Below are the code and all the weights of a small trained network. Each question names an input and a class and asks about switching units off, where a switched-off unit gives its printed mean instead of its output.

import numpy as np


def w(rows, s, z=0):
    codes = np.array(rows[::2]) - 128.0
    scale = np.full(codes.shape[1], s)
    scale[-1] = z or s
    return codes * scale


def norm(h):
    return h / np.sqrt((h * h).mean(-1, keepdims=True) + 1e-5)


def f(y):
    return y / 2 * (1 + np.tanh(0.7978845608 * (y + 0.044715 * y**3)))


def log_softmax(a):
    a = a - a.max(-1, keepdims=True)
    return a - np.log(np.exp(a).sum(-1, keepdims=True))


def net(x, mask):
    res = np.array(x, float).reshape(1, 5) / 4 @ E
    u = 0
    for l in range(3):
        y = f(norm(res) @ A[l][:, :-1].T + A[l][:, -1])
        res = res + np.where(mask[u : u + 6], y, B[l][:, -1]) @ B[l][:, :-1]
        u += 6
    return log_softmax(norm(res)[-1] @ U[:, :-1].T + U[:, -1])


A, B = {}, {}
E = w([
[58,102,122,87,57,161,73,108,189],'x0',
[102,204,247,138,58,96,205,122,86],'x1',
[121,109,149,1,126,29,200,125,224],'x2',
[4,193,83,130,152,204,222,41,102],'x3',
[50,102,216,159,132,192,124,178,232],'x4',
],0.0069)
A[0] = w([
[72,85,143,168,127,122,112,125,156,85],'0.n1',
[127,160,81,193,122,237,35,90,30,1],'0.n2',
[186,186,223,140,104,152,188,144,3,17],'0.n3',
[116,133,143,145,115,199,43,105,94,84],'0.n4',
[44,125,152,151,85,206,66,161,225,10],'0.n5',
[230,73,184,85,104,86,7,198,134,27],'0.n6',
],0.0069,0.0071)
B[0] = w([
[95,99,197,141,194,133,152,133,106,129],'0.n1',
[93,95,46,184,9,127,135,85,69,225],'0.n2',
[138,178,176,235,184,70,177,57,170,221],'0.n3',
[100,169,93,151,55,151,87,124,105,170],'0.n4',
[70,162,139,120,183,224,110,183,161,209],'0.n5',
[192,189,107,109,77,61,1,186,141,252],'0.n6',
],0.0082,0.0034)
A[1] = w([
[136,67,36,166,192,86,99,68,78,78],'1.n1',
[63,191,165,24,90,95,150,80,143,3],'1.n2',
[135,130,163,232,169,107,177,174,76,78],'1.n3',
[150,207,188,192,117,74,234,101,145,8],'1.n4',
[255,125,146,117,86,164,31,199,123,4],'1.n5',
[152,69,149,145,92,54,123,221,206,159],'1.n6',
],0.006,0.0039)
B[1] = w([
[193,111,109,109,130,216,171,166,156,209],'1.n1',
[38,111,72,105,71,79,230,173,94,172],'1.n2',
[151,182,127,205,199,133,184,168,128,186],'1.n3',
[159,147,194,137,153,94,164,107,72,238],'1.n4',
[56,91,34,149,174,38,119,157,123,235],'1.n5',
[117,225,104,154,162,96,90,2,173,252],'1.n6',
],0.0072,0.0029)
A[2] = w([
[24,138,217,123,116,199,60,133,239,4],'2.n1',
[24,106,120,28,121,68,202,106,118,11],'2.n2',
[63,128,125,169,155,250,129,201,135,141],'2.n3',
[106,135,221,152,109,176,118,96,224,131],'2.n4',
[210,50,28,61,187,163,162,219,94,52],'2.n5',
[238,56,173,167,80,23,3,205,159,39],'2.n6',
],0.0076,0.004)
B[2] = w([
[114,89,229,68,166,101,78,136,65,221],'2.n1',
[141,206,95,93,21,194,176,238,227,201],'2.n2',
[116,30,142,144,137,124,141,233,84,228],'2.n3',
[146,141,150,88,159,129,56,49,120,186],'2.n4',
[202,100,184,117,125,157,128,23,190,181],'2.n5',
[84,154,1,82,219,52,121,175,80,254],'2.n6',
],0.0091,0.0055)
U = w([
[234,86,89,78,138,168,148,5,190,125],'0',
[167,59,133,190,210,193,188,159,125,27],'1',
[142,163,25,110,170,22,49,146,136,220],'2',
[98,186,131,58,43,157,232,178,210,157],'3',
[132,160,224,46,157,88,82,71,220,2],'4',
[151,221,214,215,156,63,204,74,78,165],'5',
[36,62,226,93,176,184,79,187,108,158],'6',
[97,89,40,225,22,204,119,104,44,99],'7',
],0.015,0.0053)

Each question gives the input, the list of numbers given to net, and the class t.
The units are the neurons (one row each of A and B). Each row of codes is followed by its name. A weight is (code - 128) times the scale printed after its matrix; where a second scale follows, it is the last column's (A, B and U).
mask holds one flag per neuron, layer by layer. A switched-off neuron (its flag False) gives its mean, the last column of its row in B, instead of its output. The means were averaged over made-up inputs and are rounded, as every weight is.
A unit's drop is (log p(t) with every unit on - log p(t) with that unit switched off) / (log p(t) with every unit on - log p(t) with every unit switched off).
The circuit of an input: a set's keep is (log p(t) with only the set's units on - log p(t) with every unit switched off) / (log p(t) with every unit on - log p(t) with every unit switched off). Starting from the 12 units with the biggest drops (on a tie, the unit counted first), units are removed one at a time, each time the one whose removal leaves the highest keep (on an exact tie, the one counted first), for as long as the keep stays at least 0.8.
units of the circuit, in order: the units of the circuit, biggest drop first
k most important neurons: the k neurons with the biggest drops, biggest first
top k neurons in layer l: the k neurons of layer l with the biggest drops, biggest first
drop when u is switched off: that unit's drop, to one decimal
input [0,-6,-3,0,-4], class 0: 2 most important neurons : (2.n5 1.n1)
input [0,7,3,6,-6], class 3: 2 most important neurons : (2.n2 1.n2)
input [0,-1,-7,-6,7], class 2: 2 most important neurons : (0.n6 2.n6)
input [-7,-7,1,8,1], class 1: most important neuron : (2.n3)
input [-6,-1,-4,1,-4], class 7: top 2 neurons in layer 0 : (0.n2 0.n1)
input [5,-8,8,1,7], class 6: 2 most important neurons : (0.n5 2.n1)
input [3,-3,1,5,0], class 6: top 2 neurons in layer 2 : (2.n3 2.n1)
input [7,-7,-3,0,-5], class 7: 2 most important neurons : (0.n2 0.n4)
input [3,6,2,0,-8], class 5: 2 most important neurons : (0.n3 1.n4)
input [-5,0,4,-2,-7], class 0: units of the circuit, in order : (2.n5 0.n6 1.n1)
input [8,7,2,1,3], class 6: top 3 neurons in layer 0 : (0.n5 0.n2 0.n1)
input [5,7,-5,8,3], class 6: 2 most important neurons : (2.n1 2.n3)
input [-4,6,7,2,-4], class 3: top 2 neurons in layer 1 : (1.n2 1.n6)
input [0,-1,5,-1,-1], class 3: units of the circuit, in order : (1.n2 2.n2)
input [3,8,5,-8,6], class 2: most important neuron : (2.n6)
input [4,0,6,-8,8], class 2: drop when 2.n6 is switched off : 0.5
input [7,-7,0,3,1], class 6: drop when 1.n5 is switched off : 0.0
input [-2,-8,-2,4,5], class 6: drop when 0.n5 is switched off : 0.1
